Rows lie near named flat spaces through zero. A row that begins with a name and a colon came from that space; any other row is followed by the name of its block's space that it lies nearest.
gidizuk: [  0  -4   2  -7   6   5   0  -5 -17   1 -11  11  -3   3  -5 -11   0   9
  -3   1]
vodimudad: [-19   7  12   2 -20  17 -32   6 -16  -2  -7  -8   8  21   3   1  -2  10
 -15  -2]
[ 11   7  10   2  15   1  -5  -8 -19  -1 -11  -1   1 -11   9   1   5  22
   1 -25] : gidizuk
vogororer: [ 4 -4 12  6  4 -7 -7 -5 -7  5  8 -2 -3 11 -5  9  3  1 13  5]
kosirurot: [  6  -2  -4 -16   9   0 -11  -5   0   6   6  -9  12   3   3  -4 -12  -3
   5 -11]
[-1  1 -3  0  1  7 -1  3 -9 -5 -2  1  3 -6  8  0  0 -7 -8 -6] : vodimudad
rupitev: [  1 -12   5   7   2  -4  -2 -10   2  -7  -7  -3   1   4   2  -2   5   0
   2   8]
fivabbugev: [  4  -6  -1  10  13 -16   3  -7  -7  11   7  -8 -30   0  -3 -11 -17 -10
  17  -9]
[  0 -16   1  -7  -2   7 -18   7   9   7  -9  11  -4  -6  -4  -4  15  -8
  21  12] : vogororer
fivabbugev: [ -6  -7   6   6  -8   0   2   5  10   2   1   7  15   0   2 -12  11 -16
  -7  -4]
kosirurot: [ 16 -21 -13 -24  19   1 -16  -4  -4   7  10 -10  13   2   9   2 -16  -4
   4 -22]
[-12  -4   7   5  -5   8  -5   1 -12   9   9   6   4  14  -4 -14   0 -10
   1  -6] : fivabbugev
[ -7  -7   7  20 -10 -15  10  -9  23  22  14 -16  12  33  -4 -17  -3   9
  19   1] : vodimudad
vodimudad: [  7   9  -9  -6  17  -1   5  -4  -3 -10  -4   3  -6 -15  11  10   4  -3
   2   0]
melunuvi: [ -1 -19  -7   4  -3  12 -11  -4   7   1  -6   8  15  -1   7 -15   9  24
   5  -2]
[  0  12  13   5   5   6   3 -14   2  15   3  -7   7  -3   1   8   8  -8
   6   4] : vogororer
[ 16   9  -7   3   4   3   3 -10  -3   5  -8  -6 -25  -8  -3   5 -26   2
  15   3] : fivabbugev
[-15  27   3  13 -14   3  15  -5  11 -13  -4  -3  -1   0 -10  -1  12  -6
  -4  16] : kosirurot
[  5  -5   2   0   0   0  -2   7 -10   6   6   5  -4  -3  -1  -4   1   5
   0   0] : kosirurot
melunuvi: [  2  -3  -7   2  -7  11 -12  -3  -2   6   4   2   8  -3   5  -9   4  14
  -2   2]
[  9  -8   3   2   6  -8  -5  -7  -2   7  -7  -5  -2  -5   6   3   6  10
 -10 -10] : gidizuk
[ 10   0 -11  -8  -2   8  -9  -1  -1   7   4  -6  -1   1   6  -7   7  14
   1   2] : melunuvi
[  5  19 -14 -28  25  10 -17 -19  28 -10  17 -25  47   8 -22   2 -10 -15
  16 -17] : kosirurot
[  6  -3  -7  -6  -8   5 -17  -3   3   6   3   0   9   1  12 -11  14  17
  -3   0] : melunuvi
[-2  2  2 -1 -7  7 -8  3 -7 -4 -6  3 -3 -1 -3  4  2 -3 -5 -2] : vodimudad
[-14   1   6  17  19   8  -7   4 -16   4  12  17   0  -8 -12   2  27 -19
  16 -13] : fivabbugev
[  6  -5  -7  -7  10  -5  -8   2   4  10  -2 -15  -3  -2   4  11   0   5
  -4  -3] : gidizuk
[ 19 -24  -7 -24  16   0 -25   6  -8   7   7  -6  14   1   9   3 -17   3
   6 -25] : kosirurot
[-3  0  7  1 -4  5 -3  3 -2  1  3 -2  0  5  7  2 -3  3 -5 -3] : vodimudad

Each name stands for a flat space through zero: a line, a plane or more. A row that begins with a name and a colon came from that space; any other row is followed by the name of the space it lies nearest, among the names in its block.
rer_pef: [-10 -16   6  -7  10 -12 -13  14 -18   6   1   5 -10  11  -4   2  -8   6
   2  -7]
misig_pog: [-28  11  -5   1   4  -5  22  15   5  -7  -5  11 -10 -13   7   2  -3   6
  -3 -10]
nevel_faru: [ -9 -15 -11  19  11 -12  -7 -25   5   3  -9  -6   9 -13   5  -7 -11  13
  11   7]
kige_zuf: [  4  -4  -6  -4  -2   2   1   9 -11   1 -16  -9   9   5  -3   0   8   3
 -16   8]
[ -4  14  18   3   1 -17  13  -2   4  20   1  10  -9 -24  -3   9  -1 -12
   3  -5] : kige_zuf
befu_rifu: [ 18  14  17  -2   1 -19  28 -20   7 -16   9  11  -8   3  35  17 -11 -22
   8   8]
[ 5 -4  1 -4  1  3  6 -1 13 -3  9 -7 -4 -2 -2 -4 -4 -2  7 -1] : kige_zuf
[ -9   9   7   6   5  -8 -14  -7   1   1  13  16  -3  10   7   4  -8   4
  15  -7] : kige_zuf
kige_zuf: [-15  -4  15  19  -4 -13   7  -1  14 -12  13 -12  -5   9 -13   4  -1   1
   6  -8]
[  6   5   7   0  -1  -8  12  -9   4  -7   3   5  -5   3  13   7  -5 -10
   3   2] : befu_rifu
befu_rifu: [-12  -9 -11   2  -1  11 -17  13  -5   7  -2  -6   5  -1 -23 -13   6  15
  -6  -5]
[-10  -8 -11   3  -1  12 -19  12  -7   8  -3  -7   4  -5 -20 -11   7  13
  -4  -4] : befu_rifu
[ -3  -5  -8   2   1   5 -10   7  -3   3  -2  -2   3  -4 -13  -5   4   8
  -4  -3] : befu_rifu
[-1 -8 -2 -2 -3  3  9  2 -3 -5 -7 -7 -2 -5 -4  0 12 -5  1  5] : kige_zuf
[ 3  2  2  0  0 -4  3 -1  4 -2  2  2  1  0  6  1 -1 -3  2 -1] : befu_rifu
[ -2  -2 -14   1   2  11 -24  -1 -21 -12 -12   3  12  31   7  -4  -1  13
 -11   7] : kige_zuf
[  2   0   6  -3   2  -7   4   4  10  -1  -5   6  -6   5  -3  -1   3  12
 -11  -1] : rer_pef
misig_pog: [-16 -16   3  -3   6 -13   8 -10  -6  -6  11 -14   5   1 -23  23  -2  23
  -5 -13]
[ 7  5  7  1  1 -8 10 -7  3 -6  2  2 -3  2 14  8 -1 -9  2  2] : befu_rifu
[  4  -3   5   6   6   2  13  23  -5 -11   3   3  -1   4  -3  -4  -8   1
  -5  10] : misig_pog
[  1   3   9 -11  12  -4  -5 -10  -1   7   7 -11   5   7 -16  31   3   9
  -3 -16] : misig_pog
bofi_git: [  3   6   9 -14  -1   0   2   0   1   9  -3   0   1   0   3   9   1   0
  -3  -7]
[ 17 -14  -7 -15  -1  16  24   3  27  -2  10 -15  -8 -21  -3 -11  -1 -11
  14  -1] : kige_zuf

Each name stands for a flat space through zero: a line, a plane or more. A row that begins with a name and a colon came from that space; any other row is followed by the name of the space it lies nearest, among the names in its block.
kufi_lut: [  5  -8   0   9   7 -12 -11   1  26  19   5   4   0   0   1   3   0   7
   6   4]
naset_pimip: [-16  -9  15  -2   5   5  -5 -12  25  19  25   9   5  11  16 -10   7  17
  -7 -23]
dob_lom: [ -5  18  -2  -3  -3  -7 -16  -9   6   5   3   6   9  -9  -6  -7   4   3
  -1  -4]
[  7  10   2   5  -1  -7  -2   9 -16 -24  -7   1  -1  -4  -1  -3  -3  -2
   2   9] : naset_pimip
ges_fof: [  2  -3  12  -5 -11 -14   7 -12   1  -3  26   5   9  -1  -4  18   1 -17
   2   4]
tato_dun: [ -7  14  -4 -14   0  -7  10   8 -14  16  -9  -5  -1  -7  -5   8   1  -4
  -6   2]
pes_mam: [  8   8   3  12 -13   9   2  -8 -13  -8  -8  -6 -13   3  -8   8  -1  -1
   2  -2]
tato_dun: [ -5 -25  28 -18 -19  -1   7  24 -25  11  24 -23  17  -4   0  -9 -13  29
   1 -16]
[ -1  -3  -3  -7  -3  -7   2  -1  -2  13  -1   4  -2  -7  -8  13   7  -4
  11 -16] : ges_fof
kufi_lut: [-12 -26  -4   9   1  -6   7   3  -6  -6  11   1 -13 -13 -13   4   3 -18
  -2  -7]
naset_pimip: [  9   7   2   2 -29   5   5  -3  27   4 -13 -24  -2  -8 -10   1   0  -6
  16   5]
[  2   0   5  11   4  11   0   4  -2  -3  -9   2  -4  -3   9 -13  -1  12
  -4   5] : ges_fof
puler_meko: [ -7   3 -12   4   3 -15 -11  30   3  -6   4 -18 -12   7  10  22  -3  -3
 -13  -2]
mesav_silek: [  8   7   4  11   4   0  14   5  -2   5   0   1   2  -7 -12   4  -5  -2
   2  13]
fik_folo: [-13 -23 -28   5   0   5  27   1   7   5  -3  -3 -15  17  22 -12   6  -1
  -3  -4]
dob_lom: [  9 -18   1  10  -5  11  18  10  -8  -3  -5 -10 -10  -1   9  16   0   4
   1   7]
[  5  -7  -2  -5   3  -3  -4  -5   2   2   1   5  -1   3   3   4  -5   0
   5 -11] : mesav_silek
[ 14   5  -5  -1 -20  -1   5  -4  16   2 -21 -17  -2 -13 -13  10  -2 -14
  15  12] : naset_pimip
[ -7 -16 -23 -39  -7 -13 -43 -15   9 -17 -16  16  -2  13  36  -2  -1  -3
   2 -33] : mesav_silek
[-13  -5  -6 -11  13  -4   1   1  14   5   7   6  12   0  13  -7   1  -1
  -7  -7] : pes_mam
vetu_fozez: [-13  13  -8 -11  -2 -18   4  -4  10  13 -10  -5   3  -4  -4  13  -1  -5
  -8   9]
[  5 -12   7   2 -10   8   7  -1  -8  -1   1   0   1   9   7  17   1   9
   0   8] : dob_lom
[  5 -14  -8   1 -10  19   8  -8 -10  -9   6   2   4 -18 -10   1  -1  -2
  -2 -12] : pes_mam
fik_folo: [  6  15  19   8   8 -19 -12   2   2  14  10  -2  -6  -6 -17  10   3  -1
  -8 -12]
[ -7 -12  -7  19   5 -17  14   7  -2  12   6   0 -20  22  11  15   5  -8
   4 -18] : fik_folo
